Here is a tiny trained network, its code and every weight. The questions are about switching its units off for an input and a class, where a switched-off unit gives its printed mean instead of its output.

import numpy as np


def w(rows, s, z=0):
    codes = np.array(rows[::2]) - 128.0
    scale = np.full(codes.shape[1], s)
    scale[-1] = z or s
    return codes * scale


def norm(h):
    return h / np.sqrt((h * h).mean(-1, keepdims=True) + 1e-5)


def f(y):
    return y / 2 * (1 + np.tanh(0.7978845608 * (y + 0.044715 * y**3)))


def log_softmax(a):
    a = a - a.max(-1, keepdims=True)
    return a - np.log(np.exp(a).sum(-1, keepdims=True))


def net(x, mask):
    res = np.array(x, float).reshape(1, 6) / 4 @ E
    u = 0
    for l in range(2):
        y = f(norm(res) @ A[l][:, :-1].T + A[l][:, -1])
        res = res + np.where(mask[u : u + 15], y, B[l][:, -1]) @ B[l][:, :-1]
        u += 15
    return log_softmax(norm(res)[-1] @ U[:, :-1].T + U[:, -1])


A, B = {}, {}
E = w([
[220,157,151,225,130,97,117],'x0',
[110,108,145,150,142,116,122],'x1',
[126,127,133,129,126,125,129],'x2',
[155,78,150,138,38,255,93],'x3',
[140,176,196,106,180,170,123],'x4',
[146,102,158,96,152,80,9],'x5',
],0.0073)
A[0] = w([
[139,140,171,110,209,180,140,60],'0.n0',
[84,108,129,107,116,180,96,209],'0.n1',
[60,136,103,50,171,97,156,176],'0.n2',
[106,82,26,134,81,72,125,38],'0.n3',
[88,135,135,155,134,111,105,61],'0.n4',
[191,134,116,186,102,80,135,1],'0.n5',
[107,115,135,156,155,140,247,17],'0.n6',
[134,150,115,126,117,145,208,34],'0.n7',
[121,181,189,84,201,170,138,15],'0.n8',
[172,179,95,147,140,103,127,125],'0.n9',
[132,166,122,86,147,37,153,104],'0.n10',
[180,129,130,49,138,76,57,37],'0.n11',
[63,92,110,48,131,127,157,52],'0.n12',
[193,145,136,159,155,94,143,105],'0.n13',
[109,92,159,117,138,97,76,20],'0.n14',
],0.012,0.002)
B[0] = w([
[142,150,147,127,53,96,155,181],'0.n0',
[96,90,176,162,123,206,111,200],'0.n1',
[109,102,156,147,183,179,181,254],'0.n2',
[145,167,206,95,51,44,134,211],'0.n3',
[143,150,84,112,121,133,159,129],'0.n4',
[144,181,191,114,177,162,115,206],'0.n5',
[96,160,62,151,106,107,49,233],'0.n6',
[101,125,120,175,134,84,37,198],'0.n7',
[153,153,167,93,80,29,119,204],'0.n8',
[126,120,138,144,163,139,154,190],'0.n9',
[139,6,95,179,89,124,135,245],'0.n10',
[61,166,86,183,115,112,64,199],'0.n11',
[135,221,159,89,196,155,131,211],'0.n12',
[116,160,148,123,179,163,185,206],'0.n13',
[128,200,70,133,104,135,129,160],'0.n14',
],0.018,0.0063)
A[1] = w([
[107,168,118,123,150,97,90,81],'1.n0',
[160,159,152,66,38,59,165,89],'1.n1',
[134,86,113,139,56,81,89,137],'1.n2',
[182,9,107,111,107,171,94,140],'1.n3',
[86,107,104,145,159,150,103,136],'1.n4',
[217,159,126,117,216,160,142,48],'1.n5',
[161,26,71,109,187,84,158,19],'1.n6',
[166,130,148,34,78,45,125,43],'1.n7',
[133,152,98,116,127,122,90,85],'1.n8',
[81,103,130,21,169,153,137,117],'1.n9',
[160,74,128,100,105,197,127,77],'1.n10',
[100,196,21,139,85,149,128,2],'1.n11',
[110,164,32,86,137,92,22,12],'1.n12',
[176,124,128,177,108,97,118,148],'1.n13',
[120,157,174,135,93,167,88,112],'1.n14',
],0.015,0.0027)
B[1] = w([
[176,47,107,121,69,199,148,193],'1.n0',
[164,26,175,63,149,49,26,224],'1.n1',
[159,188,149,126,173,186,138,218],'1.n2',
[155,104,81,118,150,104,249,164],'1.n3',
[177,141,160,92,64,88,132,192],'1.n4',
[105,191,132,46,100,221,111,183],'1.n5',
[220,103,47,117,138,130,238,167],'1.n6',
[171,87,239,88,149,53,122,185],'1.n7',
[66,106,124,147,105,132,174,145],'1.n8',
[193,194,110,103,112,213,75,157],'1.n9',
[143,130,88,150,163,61,192,156],'1.n10',
[90,119,79,179,88,133,35,178],'1.n11',
[60,129,60,226,101,141,85,207],'1.n12',
[71,110,131,34,108,168,124,198],'1.n13',
[130,93,92,139,156,66,156,255],'1.n14',
],0.016,0.0074)
U = w([
[78,117,84,211,52,136,40,3],'0',
[166,86,250,55,116,60,77,248],'1',
[144,216,195,71,143,239,132,86],'2',
[179,79,85,151,139,118,243,180],'3',
],0.013,0.00068)

Each question gives the input, the list of numbers given to net, and the class t.
The units are the neurons (one row each of A and B). Each row of codes is followed by its name. A weight is (code - 128) times the scale printed after its matrix; where a second scale follows, it is the last column's (A, B and U).
mask holds one flag per neuron, layer by layer. A switched-off neuron (its flag False) gives its mean, the last column of its row in B, instead of its output. The means were averaged over made-up inputs and are rounded, as every weight is.
A unit's drop is (log p(t) with every unit on - log p(t) with that unit switched off) / (log p(t) with every unit on - log p(t) with every unit switched off).
The circuit of an input: a set's keep is (log p(t) with only the set's units on - log p(t) with every unit switched off) / (log p(t) with every unit on - log p(t) with every unit switched off). Starting from the 12 units with the biggest drops (on a tie, the unit counted first), units are removed one at a time, each time the one whose removal leaves the highest keep (on an exact tie, the one counted first), for as long as the keep stays at least 0.8.
circuit, biggest first: the units of the circuit, biggest drop first
unit that matters most: the unit with the biggest drop
k most important neurons: the k neurons with the biggest drops, biggest first
top k neurons in layer l: the k neurons of layer l with the biggest drops, biggest first
drop when u is switched off: that unit's drop, to one decimal
input [-1,1,-2,6,8,-3], class 1: unit that matters most : 0.n8
input [0,8,-3,-8,-7,8], class 0: 2 most important neurons : (0.n11, 0.n14)
input [-3,8,-8,7,-3,5], class 3: top 2 neurons in layer 0 : (0.n1, 0.n6)
input [1,-7,-1,6,7,-6], class 1: 2 most important neurons : (0.n8, 0.n0)
input [6,3,8,-4,-4,6], class 0: top 3 neurons in layer 0 : (0.n11, 0.n2, 0.n14)
input [-2,-7,0,-7,0,-8], class 0: top 2 neurons in layer 0 : (0.n6, 0.n7)
input [0,-6,-3,-5,2,-4], class 3: 3 most important neurons : (0.n10, 0.n2, 0.n11)
input [-8,8,4,-6,6,-2], class 2: 3 most important neurons : (0.n2, 0.n12, 0.n3)
input [-7,3,1,8,5,2], class 3: top 3 neurons in layer 0 : (0.n1, 0.n5, 0.n13)
input [-7,4,3,-2,-2,6], class 2: 4 most important neurons : (0.n2, 0.n12, 0.n6, 0.n7)
input [8,-7,-5,-4,6,3], class 2: top 2 neurons in layer 0 : (0.n13, 0.n3)
input [-4,6,-6,-7,-5,-3], class 3: 2 most important neurons : (0.n2, 0.n10)
input [-7,4,-1,7,-2,3], class 2: 3 most important neurons : (0.n12, 0.n10, 1.n9)
input [-5,8,8,1,-8,-5], class 1: circuit, biggest first : (0.n3)
input [-8,-8,6,1,8,-5], class 1: 3 most important neurons : (0.n8, 0.n0, 0.n13)
input [5,-7,-4,6,-3,0], class 3: top 2 neurons in layer 0 : (0.n12, 0.n13)
input [-4,-4,-8,5,-2,5], class 0: top 2 neurons in layer 0 : (0.n11, 0.n10)
input [-2,3,3,-3,7,8], class 0: top 3 neurons in layer 0 : (0.n11, 0.n14, 0.n3)
input [3,7,-2,8,-2,-7], class 3: top 2 neurons in layer 0 : (0.n11, 0.n12)
input [8,1,0,-6,-2,3], class 2: unit that matters most : 0.n5
input [4,-7,4,-5,4,-4], class 3: top 4 neurons in layer 0 : (0.n3, 0.n10, 0.n11, 0.n9)
input [0,0,-1,8,-7,-7], class 3: top 2 neurons in layer 0 : (0.n8, 0.n11)
input [6,-8,4,-6,2,3], class 2: top 2 neurons in layer 1 : (1.n5, 1.n14)
input [-1,-1,1,5,-6,-5], class 1: 2 most important neurons : (0.n3, 0.n11)
input [-2,0,-6,-7,-2,-4], class 3: drop when 0.n2 is switched off : 0.1
input [4,-3,-5,4,-7,-1], class 1: drop when 0.n10 is switched off : 0.0
